Rows with their classes:
3, 6, -9, 35, -21, 10, 51, -25, -18, -2, -33, 17, -51, 13, -7, 20, 11, -12, -29, -4, 18, 13, 17, 10, -36, 25, -27, 32, -7, -43, -21, 35, -32, 8, 18, -3, 15, 7, -15, -7, 10, 37, 3, -7, 11, -2, 10, -11, -45, 7, 20, 32, -19, -17, -17, 21, 43, 7, -3, 35, 6, 13, 9, -31, 3, -30, -7, -18, -64, -23, 39, -27 | vaza
-31, 20, 27, 37, -31, 2, 28, -49, -3, 56, 5, 2, -69, 7, -10, 7, -19, -41, -45, -7, 13, 17, 15, 18, -1, -1, -42, 35, 15, -76, 37, 26, -27, -11, -15, -19, -19, -48, 13, -27, -3, -28, 24, 25, 20, -4, -12, 3, -21, 14, 10, 42, -54, -55, 0, -17, 43, -11, -12, 0, 44, 4, 2, 1, 4, -98, -3, -25, -12, -34, -6, 6 | vaza
-10, -2, -31, 14, 6, -1, 38, -36, -8, 5, -21, 7, -47, -16, -10, 22, -2, -2, -25, 5, 22, 15, 8, -17, -15, -12, -20, 18, 1, -40, -9, 58, -30, -5, 14, 14, -4, -3, -24, 27, 6, 21, 4, 27, 4, 16, 1, -4, -13, -18, 13, 6, -4, -38, -9, -11, 13, 17, -5, 15, -8, 10, -11, -31, 4, -37, -5, -17, -46, -17, 15, -34 | vaza
-7, 3, -35, 18, -2, -4, 34, -34, -9, 3, -37, 16, -50, 0, -13, 31, 4, 3, -33, -9, 22, 16, 10, -20, -26, -6, -28, 18, -2, -43, -1, 46, -35, 0, 2, 23, -10, -3, -18, 3, 6, 31, 6, 17, 9, 17, 18, -1, -19, -13, 11, 35, -1, -45, -9, -15, 8, 29, -1, 22, -13, 22, -21, -34, 1, -33, -5, -18, -59, -25, 47, -50 | vaza
-18, 6, 7, 34, -17, 6, 31, -6, -6, 11, -13, 8, -37, 8, 2, -1, 11, 3, -6, 4, 6, 17, 14, 18, -1, 14, -42, 25, 5, -34, 4, 11, -16, 0, 9, -11, 9, 7, -4, 29, -2, 15, 2, -17, 0, 7, -14, -2, -9, 10, 18, -3, -29, -15, 3, 15, 31, -21, -6, 6, 3, -15, -6, -10, -3, -30, -11, -2, -20, -9, -4, 4 | Beni
-11, 17, 2, 39, -16, 4, 41, -45, 7, 29, 4, -3, -77, 14, -13, 6, -14, -26, -42, 4, 24, 19, 15, 2, -12, -9, -27, 29, 8, -63, 4, 40, -56, -4, 16, 15, -19, -32, -30, 3, -5, 2, 13, 30, 23, 9, -16, -4, -43, -13, 23, 48, -45, -48, -11, -12, 49, 15, -12, 10, 12, 0, 11, -16, 14, -75, 4, -33, -42, -33, -5, -5 | vaza
-1, -8, -34, 30, -12, 18, 65, -32, -43, -13, -60, 22, -47, -6, -5, 35, 14, -12, -28, 5, 27, 7, 23, 15, -56, 30, -24, 38, -2, -51, -39, 51, -14, 3, 16, -24, 28, 28, 2, 15, 13, 53, -2, 1, -3, -7, 22, -10, -22, -2, 16, -5, 6, -20, -17, 35, 49, -12, -5, 46, 2, 27, 9, -40, 6, -44, -22, -13, -104, -23, 49, -52 | vaza
-9, 28, -16, 31, -13, 2, 41, -33, -14, 1, -24, 14, -60, 11, -3, 12, 7, -2, -16, 7, 6, 9, 9, -7, -23, -6, -45, 18, -12, -35, -4, 49, -34, 9, 18, -1, -1, 29, -19, 21, 1, 28, 1, 4, 9, 23, 7, 0, -33, 2, 14, 3, -15, -25, -8, 16, 24, 25, -1, 34, 2, 17, -33, -20, 15, -20, -11, -24, -38, -2, 20, -17 | vaza
-18, 1, -5, 24, -6, -1, 25, -33, 0, 29, -8, 5, -48, -4, -8, 8, -6, -4, -23, -4, 18, 20, 9, 0, 2, -8, -24, 25, 14, -46, 3, 27, -29, -10, 3, 3, -11, -22, -14, 17, -3, -3, 10, 19, 11, 4, -13, 1, -10, -9, 12, 24, -24, -42, -4, -11, 31, -3, -14, -4, 5, -3, 2, -12, 6, -59, -8, -11, -34, -27, 9, -16 | vaza
-19, -17, -9, -9, -5, -3, 2, -23, -9, 26, -14, 3, -6, -9, -10, 20, -13, -14, -35, -11, 15, 9, -2, -11, -5, -2, 5, 12, 12, -18, 18, 13, 1, -16, -31, -9, -16, -35, 21, -40, -2, -21, 15, 22, 6, -10, 13, 4, 8, -6, -4, 31, -2, -30, 1, -30, 4, -4, -7, -1, 8, 21, 6, -6, -5, -46, 3, -4, -19, -28, 22, -22 | vaza
-6, 10, 9, 41, -20, 26, 50, -7, -13, 6, -13, -5, -37, 17, 13, 1, 3, -11, 1, 17, 6, 11, 25, 25, -18, 20, -31, 48, -3, -46, -24, 10, -17, 6, 30, -14, 27, -2, -5, 42, 2, 26, -3, -15, -9, -14, -25, -2, -27, 24, 30, -28, -25, -6, 5, 29, 35, -30, -13, 13, -4, -19, 28, -23, -2, -33, -13, -4, -12, -5, -24, 4 | Beni
0, 20, -11, 14, 0, -2, 31, -14, -9, -16, -20, 7, -29, -4, -4, 3, 10, 1, -4, 1, 8, -1, -1, 11, -9, 4, -18, -4, -1, 0, -10, 17, -6, 4, 27, 5, 6, 33, -21, 31, 12, 21, -5, 0, 4, 18, -1, -7, -7, -14, 1, -15, 0, -4, -14, 24, 22, 4, 9, 13, -4, 2, -19, 3, 17, -4, -14, -24, -43, 0, 6, -1 | vaza
-10, -7, -16, 3, -6, -3, 20, -19, -14, 10, -33, 14, -20, -8, -8, 25, -7, -6, -30, -11, 14, 8, 5, -4, -23, 11, -12, 15, 5, -26, 3, 22, 1, -9, -13, -6, -2, -5, 11, -23, 7, 8, 8, 6, 5, -1, 23, -2, -3, -7, 0, 27, 0, -19, -6, -3, 14, 6, -4, 17, 13, 21, -7, -16, -3, -24, -7, -3, -45, -24, 40, -31 | vaza
-8, -2, -11, 11, -2, -1, 36, -34, -21, 10, -19, 4, -36, -15, -11, 16, -11, -17, -28, -5, 24, 8, 7, 4, -7, 4, -4, 19, 15, -33, -7, 25, -10, -16, 5, -4, -2, -7, -6, 6, 4, 6, 4, 21, 8, 0, 7, -4, -4, -20, 5, 16, -10, -33, -10, -4, 35, 2, -6, 7, 13, 10, 11, -9, 10, -54, -4, -15, -56, -19, 7, -13 | vaza
-30, 5, -5, 17, -15, 8, 15, -20, -14, 28, -17, 11, -22, -2, 2, 16, -2, -9, -16, 4, 5, 17, 10, 7, -13, 0, -31, 32, 9, -45, 13, 31, -4, -7, -6, -21, -2, -8, 19, 22, 1, -4, 6, 5, -6, 12, -2, 6, 9, 9, 6, -18, -10, -24, 12, -2, 13, -20, -9, 10, 10, 5, -15, -13, -2, -50, -10, -10, -7, -6, 0, -16 | lif
-13, -6, -12, 14, 0, 6, 29, -26, -8, 15, -11, 3, -31, -6, -4, 14, -12, -9, -23, 1, 18, 9, 11, -3, -10, -2, -15, 22, 10, -38, -2, 26, -16, -9, 5, -3, -4, -17, -9, 13, -1, 5, 11, 18, 4, -3, -5, 1, -3, -9, 11, 8, -12, -33, -14, -10, 24, -4, -9, 5, 3, 2, 3, -19, 0, -49, -2, -11, -36, -31, 0, -15 | vaza
-10, -6, -22, 25, -7, 9, 47, -38, -9, 13, -23, 3, -51, 1, -11, 26, -5, -16, -37, 2, 23, 15, 20, -10, -27, 2, -18, 33, 6, -59, -15, 52, -38, -2, 4, 12, -2, -22, -15, -1, 4, 25, 10, 23, 7, -4, 3, -7, -32, -5, 22, 32, -14, -44, -9, -9, 28, 17, -13, 17, -3, 16, 12, -42, -6, -52, -9, -20, -51, -28, 19, -37 | vaza
-8, -6, -4, 4, -6, -8, 15, -25, -4, 20, -9, 6, -23, -8, -11, 11, -11, -14, -31, -9, 15, 14, 3, -4, -4, 0, -1, 18, 12, -30, 7, 12, -13, -13, -8, 0, -9, -24, 0, -17, 0, -9, 16, 17, 10, -4, 6, 0, -2, -11, 0, 29, -13, -28, -7, -16, 20, 1, -8, -3, 21, 12, 10, -9, 0, -46, 1, -16, -28, -24, 8, -14 | vaza
-10, -26, -12, 16, -10, -7, 33, -29, 0, 33, -10, 4, -34, 3, -7, 22, -13, -8, -45, -7, 30, 29, 21, -19, -15, 1, -3, 93, 11, -68, -10, 30, -40, -16, -13, 24, -21, -72, -13, -23, -5, 10, 19, 25, 7, -22, -7, 6, -27, -3, 26, 65, -17, -48, -5, -43, 26, 8, -11, -3, -5, 3, 41, -44, -17, -64, 7, -5, -36, -50, 17, -37 | vaza
2, 11, -6, 14, -8, -3, 19, -31, 6, 18, 3, -12, -50, 6, -10, 4, -10, -11, -26, 1, 12, 11, 7, -6, -7, -8, -11, 10, 2, -30, -3, 25, -35, -1, 11, 21, -8, -7, -28, -4, -1, 5, 8, 23, 17, 8, -2, 0, -31, -10, 12, 33, -22, -34, -14, -7, 21, 25, -2, 10, 3, 9, 0, -16, 10, -31, 3, -22, -34, -11, 4, -5 | vaza
-3, -5, -8, 22, -14, -3, 31, -33, 1, 19, -17, 4, -46, 7, -13, 14, -8, -9, -39, -3, 26, 20, 16, -15, -11, 1, -5, 27, 6, -47, -11, 28, -43, -9, 7, 22, -11, -38, -27, -11, -3, 14, 13, 20, 15, -4, -4, -1, -35, -8, 19, 60, -20, -41, -13, -23, 33, 13, -10, 4, -2, 3, 23, -29, -4, -52, 5, -19, -49, -37, 18, -20 | vaza
-22, 9, -2, 26, -14, 8, 34, -26, -8, 24, -15, 7, -40, 2, -1, 14, -5, -10, -21, 7, 9, 10, 16, 10, -15, -1, -36, 33, 6, -53, 7, 31, -4, -2, 1, -17, -1, -15, 8, 20, 6, 7, 6, 3, -3, 5, -8, -4, -8, 9, 16, -4, -24, -29, 5, -3, 18, -11, -11, 10, 4, 3, -4, -20, -1, -49, -11, -11, -15, -12, 4, -15 | lif
-16, -4, -8, 15, -8, 1, 28, -33, -1, 27, -9, 5, -37, -4, -10, 6, -11, -13, -31, -5, 18, 17, 10, -5, -4, -3, -16, 25, 15, -47, 5, 30, -23, -12, 1, 4, -15, -33, -4, 2, 2, 7, 13, 22, 8, -1, -5, 6, -7, -7, 6, 24, -14, -43, -2, -19, 22, 0, -12, -2, 6, 2, 3, -15, 0, -57, 0, -11, -28, -30, 6, -17 | vaza
-24, 15, -11, 40, -7, 7, 46, -40, 9, 34, 0, 1, -68, 6, -4, 8, -12, 0, -28, 11, 23, 31, 22, -13, -2, -20, -50, 38, 11, -77, 5, 55, -54, -10, 18, 23, -23, -37, -30, 59, -8, 12, 12, 28, 8, 13, -35, 1, -21, -5, 34, 14, -33, -72, 8, -24, 31, 0, -18, -5, -17, -16, -4, -37, 3, -73, 1, -17, -20, -24, -22, -16 | lif
